Below is a small trained network, with its code and all its weights. Each question gives an input and a target symbol and asks what happens when units are switched off, that is, made to give their printed mean instead of their output.

import numpy as np


def w(rows, s, z=0):
    codes = np.array(rows[::2]) - 128.0
    scale = np.full(codes.shape[1], s)
    scale[-1] = z or s
    return codes * scale


def norm(h):
    return h / np.sqrt((h * h).mean(-1, keepdims=True) + 1e-5)


def f(y):
    return np.maximum(y, 0)


def softmax(a):
    e = np.exp(a - a.max(-1, keepdims=True))
    return e / e.sum(-1, keepdims=True)


def log_softmax(a):
    a = a - a.max(-1, keepdims=True)
    return a - np.log(np.exp(a).sum(-1, keepdims=True))


def net(x, mask):
    ids = ['ΔΛΠΦαβγησψ'.index(c) for c in x.split()]
    T = len(ids)
    res = E[ids] + P[:T]
    u = 0
    for l in range(2):
        q, k, v = (norm(res) @ M[l].T for M in (Q, K, V))
        z = softmax(np.where(np.tri(T) > 0, q @ k.T / 2**0.5, -1e9)) @ v
        res = res + np.where(mask[u], z, O[l][:, -1]) @ O[l][:, :-1]
        u += 1
        y = f(norm(res) @ A[l][:, :-1].T + A[l][:, -1])
        res = res + np.where(mask[u : u + 4], y, B[l][:, -1]) @ B[l][:, :-1]
        u += 4
    return log_softmax(norm(res)[-1] @ U[:, :-1].T + U[:, -1])


Q, K, V, O, A, B = {}, {}, {}, {}, {}, {}
E = w([
[73,82,130,95,24,205,167,199,63,105,138,124],'Δ',
[93,86,204,95,102,117,204,43,133,67,49,67],'Λ',
[132,23,165,136,129,116,136,103,51,147,96,113],'Π',
[177,146,119,178,183,140,183,83,127,200,123,3],'Φ',
[132,88,154,201,33,29,99,105,131,174,43,114],'α',
[227,170,108,148,7,138,156,127,115,76,139,167],'β',
[184,54,152,122,176,15,188,118,152,178,69,145],'γ',
[143,113,226,146,150,148,191,140,155,144,104,189],'η',
[66,227,171,110,118,69,183,105,112,199,111,198],'σ',
[142,113,108,166,135,58,151,81,99,50,188,156],'ψ',
],0.016)
P = w([
[1,7,62,248,203,120,181,154,171,73,111,239],'0',
[107,8,61,156,157,65,149,147,163,99,133,182],'1',
[145,33,81,149,128,78,196,149,136,129,172,163],'2',
[157,47,81,152,109,88,189,147,114,142,165,161],'3',
[157,57,97,155,108,85,191,152,90,149,165,150],'4',
[162,93,116,155,100,89,191,147,81,164,158,170],'5',
[155,110,124,168,100,91,187,155,61,166,142,172],'6',
[157,113,131,173,90,96,187,157,66,153,122,164],'7',
[161,141,136,169,84,100,173,176,52,125,96,158],'8',
[172,156,128,173,94,75,158,184,43,118,66,181],'9',
[150,171,143,189,70,69,126,205,28,108,54,159],'10',
[155,165,162,200,68,55,155,187,21,95,49,186],'11',
],0.0067)
Q[0] = w([
[152,87,189,146,51,80,254,99,26,79,59,132],'L0H0',
[131,183,108,130,150,146,129,103,155,149,144,81],'L0H0',
],0.0067)
K[0] = w([
[133,188,91,192,172,206,154,86,173,139,86,3],'L0H0',
[103,78,2,134,121,146,38,109,195,221,254,223],'L0H0',
],0.0048)
V[0] = w([
[151,93,83,159,155,90,83,254,61,196,141,229],'L0H0',
[152,162,56,187,176,159,72,193,126,215,188,123],'L0H0',
],0.0067)
O[0] = w([
[150,1,148,115,125,115,98,147,168,125,187,105,20],'L0H0',
[176,109,142,199,110,195,10,241,87,155,149,153,1],'L0H0',
],0.013,0.0081)
A[0] = w([
[37,99,183,54,143,151,151,128,157,164,181,141,143],'L0N0',
[163,103,204,93,166,155,151,132,254,119,133,125,1],'L0N1',
[134,141,136,159,139,95,221,120,90,134,83,106,183],'L0N2',
[81,140,125,83,210,119,150,80,194,36,136,119,108],'L0N3',
],0.0097,0.0051)
B[0] = w([
[182,142,115,171,105,117,41,69,112,178,113,141,163],'L0N0',
[151,161,248,69,150,184,101,111,126,58,127,159,146],'L0N1',
[107,114,135,98,122,129,90,118,157,77,120,140,249],'L0N2',
[75,230,117,90,96,134,144,135,90,138,107,113,195],'L0N3',
],0.013,0.017)
Q[1] = w([
[181,223,99,186,52,73,30,109,91,164,103,114],'L1H0',
[254,140,215,147,55,160,62,165,110,125,51,139],'L1H0',
],0.0087)
K[1] = w([
[185,206,89,194,107,49,76,86,103,134,110,53],'L1H0',
[254,152,151,108,146,162,62,113,90,148,73,98],'L1H0',
],0.0085)
V[1] = w([
[147,52,134,186,155,189,185,160,245,196,147,149],'L1H0',
[253,150,41,108,166,154,109,159,138,150,73,1],'L1H0',
],0.0048)
O[1] = w([
[53,133,191,155,134,49,176,24,144,36,148,118,1],'L1H0',
[156,174,107,11,67,124,255,76,199,163,117,134,70],'L1H0',
],0.0072,0.0069)
A[1] = w([
[27,122,109,73,112,192,85,176,81,123,236,86,59],'L1N0',
[81,47,69,152,136,159,100,78,111,117,121,37,156],'L1N1',
[233,169,72,108,86,154,189,176,153,247,171,107,13],'L1N2',
[121,88,142,44,254,65,71,73,76,188,128,56,4],'L1N3',
],0.0093,0.0029)
B[1] = w([
[48,95,178,119,115,123,89,200,109,165,167,154,153],'L1N0',
[164,175,96,63,188,156,144,116,112,148,126,121,251],'L1N1',
[201,190,171,120,150,53,76,195,62,127,101,5,222],'L1N2',
[95,188,126,187,136,164,178,173,174,124,140,110,244],'L1N3',
],0.016,0.003)
U = w([
[46,84,142,91,130,125,137,202,128,140,181,109,175],'Δ',
[135,119,201,100,173,172,59,85,115,61,132,119,2],'Λ',
[159,62,99,83,137,174,136,112,43,202,112,168,94],'Π',
[156,130,73,161,181,228,145,150,151,146,111,100,192],'Φ',
[119,125,88,217,58,146,81,92,199,208,104,106,157],'α',
[183,145,167,121,122,77,146,173,107,147,139,75,59],'β',
[141,42,113,90,198,55,118,151,177,152,81,158,102],'γ',
[95,95,176,235,143,128,181,184,163,108,104,116,180],'η',
[107,148,131,97,64,113,254,84,103,174,107,158,144],'σ',
[170,101,63,163,104,121,139,124,138,54,199,155,211],'ψ',
],0.0066,0.003)

Each question gives the input, a string of symbols that net reads in full, and the target symbol t.
The units are the heads (2 rows each of Q, K, V and O) and the neurons (one row each of A and B). Each row of codes is followed by its name. A weight is (code - 128) times the scale printed after its matrix; where a second scale follows, it is the last column's (O, A, B and U).
mask holds one flag per unit, layer by layer, with each layer's heads first. A switched-off unit (its flag False) gives its mean, the last column of its rows in O or B, instead of its output. The means were averaged over made-up inputs and are rounded, as every weight is.
A unit's drop is (log p(t) with every unit on - log p(t) with that unit switched off) / (log p(t) with every unit on - log p(t) with every unit switched off).
The circuit of an input: a set's keep is (log p(t) with only the set's units on - log p(t) with every unit switched off) / (log p(t) with every unit on - log p(t) with every unit switched off). Starting from all 10 units, units are removed one at a time, each time the one whose removal leaves the highest keep (on an exact tie, the one counted first), for as long as the keep stays at least 0.8.
circuit, biggest first: the units of the circuit, biggest drop first
k most important neurons: the k neurons with the biggest drops, biggest first
k most important neurons of layer l: the k neurons of layer l with the biggest drops, biggest first
input Λ Λ σ Λ Φ Φ γ, target β: most important neuron of layer 1 : L1N2
input Λ Φ Φ Π η Δ, target β: circuit, biggest first : L0H0; L1N2; L1H0; L0N2
input η Φ Φ η γ, target β: circuit, biggest first : L0H0; L1H0; L1N2
input Δ η Π, target Φ: circuit, biggest first : L1N3; L1N1; L0H0
input Λ η β Π η Φ Φ β Π η η Φ, target β: circuit, biggest first : L0H0; L1H0; L1N2
input Λ η η η Φ Δ ψ η, target η: circuit, biggest first : L0H0; L0N0; L0N3; L1N1
input η η σ, target α: circuit, biggest first : L0N0; L0H0; L1N3
input α η η Δ, target Π: 4 most important neurons : L0N0; L1N1; L0N3; L0N2
input η Φ η Π η α Φ σ σ η η Δ, target β: circuit, biggest first : L0H0; L0N2; L1H0; L1N2
input Φ Π Π Π β η ψ, target ψ: 2 most important neurons of layer 0 : L0N3; L0N0
input η η σ γ α, target γ: 2 most important neurons : L1N1; L0N3
input η Φ Λ β η η Π Λ η ψ, target ψ: 2 most important neurons : L0N3; L0N0
input η η α Φ σ Φ ψ, target β: circuit, biggest first : L0N2; L0H0; L1H0; L1N2
input Λ ψ η Λ γ η Φ ψ η ψ ψ β, target β: 3 most important neurons : L1N2; L0N2; L0N1
input Φ Λ η η Λ α Λ γ, target γ: circuit, biggest first : L0H0; L0N3; L0N2
input Π Φ Λ, target Λ: circuit, biggest first : L0H0; L0N3
input η η γ, target η: circuit, biggest first : L1N3; L0H0
input Π η Φ Δ η Φ Π, target β: 2 most important neurons : L0N2; L1N2
input α η ψ, target Δ: circuit, biggest first : L0N3; L1N0; L0H0
input Λ Π Π Π Φ η Λ Δ, target Δ: 2 most important neurons : L0N0; L1N0
input η γ η Λ η Φ, target Φ: 3 most important neurons : L0N0; L0N3; L1N1
input ψ Φ β β α η σ α ψ Δ, target Δ: 3 most important neurons : L1N0; L0N0; L0N3
input η Λ Δ η Φ, target Φ: 3 most important neurons : L0N0; L0N3; L0N2
input Π γ Φ σ η η η, target η: 2 most important neurons of layer 0 : L0N3; L0N0
